Here is a tiny trained network, its code and every weight. The questions are about switching its units off for an input and a target symbol, where a switched-off unit gives its printed mean instead of its output.

import numpy as np


def w(rows, s, z=0):
    codes = np.array(rows[::2]) - 128.0
    scale = np.full(codes.shape[1], s)
    scale[-1] = z or s
    return codes * scale


def f(y):
    return np.maximum(y, 0)


def softmax(a):
    e = np.exp(a - a.max(-1, keepdims=True))
    return e / e.sum(-1, keepdims=True)


def log_softmax(a):
    a = a - a.max(-1, keepdims=True)
    return a - np.log(np.exp(a).sum(-1, keepdims=True))


def net(x, mask):
    ids = ['γδεηλξπτφψω'.index(c) for c in x.split()]
    T = len(ids)
    res = E[ids] + P[:T]
    r = res
    for j in range(3):
        rows = slice(3 * j, 3 * j + 3)
        q, k, v = (r @ M[0][rows].T for M in (Q, K, V))
        z = softmax(np.where(np.tri(T) > 0, q @ k.T / 3**0.5, -1e9)) @ v
        o = O[0][rows]
        res = res + np.where(mask[j], z, o[:, -1]) @ o[:, :-1]
    y = f(res @ A[0][:, :-1].T + A[0][:, -1])
    res = res + np.where(mask[3:7], y, B[0][:, -1]) @ B[0][:, :-1]
    return log_softmax(res[-1] @ U[:, :-1].T + U[:, -1])


Q, K, V, O, A, B = {}, {}, {}, {}, {}, {}
E = w([
[119,162,157,74,178],'γ',
[184,95,70,109,113],'δ',
[254,146,182,66,174],'ε',
[207,198,138,188,205],'η',
[62,194,173,78,56],'λ',
[153,115,175,10,28],'ξ',
[180,121,117,59,203],'π',
[207,136,181,52,233],'τ',
[213,138,118,113,158],'φ',
[95,77,65,71,17],'ψ',
[169,188,181,127,92],'ω',
],0.008)
P = w([
[112,63,166,225,117],'0',
[135,116,165,127,143],'1',
[142,218,78,120,144],'2',
[72,33,138,128,165],'3',
[132,145,198,119,114],'4',
[145,252,47,76,147],'5',
[52,18,167,98,153],'6',
[110,147,216,97,103],'7',
[164,235,45,121,167],'8',
],0.013)
Q[0] = w([
[139,200,69,80,124],'head 1',
[148,150,130,125,129],'head 1',
[129,137,130,139,119],'head 1',
[68,92,187,169,96],'head 2',
[143,39,102,170,177],'head 2',
[114,155,3,138,138],'head 2',
[125,136,121,199,80],'head 3',
[146,116,154,113,73],'head 3',
[108,100,18,158,166],'head 3',
],0.033)
K[0] = w([
[146,63,159,182,106],'head 1',
[94,150,174,169,151],'head 1',
[99,132,144,132,135],'head 1',
[164,187,104,1,165],'head 2',
[168,172,53,140,212],'head 2',
[213,95,175,209,202],'head 2',
[147,112,206,176,114],'head 3',
[133,149,170,113,43],'head 3',
[206,138,93,219,242],'head 3',
],0.026)
V[0] = w([
[64,133,36,165,95],'head 1',
[4,113,165,61,181],'head 1',
[132,189,207,95,56],'head 1',
[76,175,156,169,205],'head 2',
[57,172,109,190,46],'head 2',
[211,151,170,138,120],'head 2',
[146,105,112,137,146],'head 3',
[112,111,66,142,133],'head 3',
[103,130,139,144,139],'head 3',
],0.023)
O[0] = w([
[77,100,39,127,175,2],'head 1',
[253,49,86,166,37,130],'head 1',
[101,215,140,237,86,212],'head 1',
[166,48,134,204,198,206],'head 2',
[62,210,56,230,129,178],'head 2',
[130,120,209,161,73,182],'head 2',
[97,135,151,82,134,63],'head 3',
[115,116,143,129,51,41],'head 3',
[137,107,120,123,158,112],'head 3',
],0.014,0.0053)
A[0] = w([
[250,223,83,129,113,75],'neuron 1',
[69,88,37,182,95,2],'neuron 2',
[143,255,24,99,109,98],'neuron 3',
[228,161,10,36,180,170],'neuron 4',
],0.01,0.0067)
B[0] = w([
[34,128,48,31,154,241],'neuron 1',
[227,167,185,42,254,188],'neuron 2',
[165,9,177,135,84,253],'neuron 3',
[114,187,145,242,133,180],'neuron 4',
],0.0095,0.018)
U = w([
[165,38,131,224,104,114],'γ',
[130,239,94,2,111,142],'δ',
[180,207,182,101,94,81],'ε',
[89,115,146,137,148,96],'η',
[225,230,135,131,132,132],'λ',
[166,194,163,187,53,129],'ξ',
[118,77,114,80,62,141],'π',
[249,140,160,101,68,93],'τ',
[115,192,135,78,159,108],'φ',
[182,119,76,30,164,95],'ψ',
[143,229,27,177,108,254],'ω',
],0.0044,0.0099)

Each question gives the input, a string of symbols that net reads in full, and the target symbol t.
The units are the heads (3 rows each of Q, K, V and O) and the neurons (one row each of A and B). Each row of codes is followed by its name. A weight is (code - 128) times the scale printed after its matrix; where a second scale follows, it is the last column's (O, A, B and U).
mask holds one flag per unit, heads first, then neurons. A switched-off unit (its flag False) gives its mean, the last column of its rows in O or B, instead of its output. The means were averaged over made-up inputs and are rounded, as every weight is.
A unit's drop is (log p(t) with every unit on - log p(t) with that unit switched off) / (log p(t) with every unit on - log p(t) with every unit switched off).
The circuit of an input: a set's keep is (log p(t) with only the set's units on - log p(t) with every unit switched off) / (log p(t) with every unit on - log p(t) with every unit switched off). Starting from all 7 units, units are removed one at a time, each time the one whose removal leaves the highest keep (on an exact tie, the one counted first), for as long as the keep stays at least 0.8.
units of the circuit, in order: the units of the circuit, biggest drop first
unit that matters most: the unit with the biggest drop
top k neurons: the k neurons with the biggest drops, biggest first
heads that matter: for each layer, one digit per head in row order, 1 if its drop is at least 0.15 and else 0, layers parted by /
input ξ γ φ γ, target φ: units of the circuit, in order -> [head 1]
input ξ γ λ ε ξ ω ε, target ω: top 2 neurons -> [neuron 3; neuron 2]
input ε γ δ δ γ γ, target ε: units of the circuit, in order -> [head 1; head 2]
input ξ λ η ε ξ λ γ, target λ: units of the circuit, in order -> [neuron 2; head 1; head 2]
input γ ε ω γ ε γ, target ω: units of the circuit, in order -> [neuron 3; neuron 4; head 1; head 2]
input τ γ γ γ φ η τ, target η: units of the circuit, in order -> [head 1; head 2]
input ξ ψ η ξ δ π, target π: units of the circuit, in order -> [neuron 3; head 2; neuron 1]
input ξ η ψ ω γ γ π ω γ, target π: units of the circuit, in order -> [neuron 3; head 2; neuron 1]
input ε γ λ γ ξ ψ γ, target ψ: heads that matter -> 111
input φ ξ η, target δ: top 2 neurons -> [neuron 3; neuron 4]
input π λ η γ τ, target ω: units of the circuit, in order -> [neuron 3; head 2]
input λ λ ψ γ γ γ ψ γ, target π: heads that matter -> 111
input λ λ γ ψ ε η λ, target η: top 2 neurons -> [neuron 2; neuron 1]
input γ ε ε ξ δ, target δ: units of the circuit, in order -> [head 2]
input γ η γ π ξ ψ γ φ, target π: units of the circuit, in order -> [neuron 3; head 2]
input λ γ η η γ ψ τ γ γ, target ψ: heads that matter -> 110
input ξ γ γ ξ, target γ: top 2 neurons -> [neuron 1; neuron 2]
input φ γ λ, target δ: top 2 neurons -> [neuron 3; neuron 4]
input γ ψ η λ γ δ, target ω: top 3 neurons -> [neuron 3; neuron 4; neuron 2]
input λ γ τ, target ψ: unit that matters most -> neuron 2
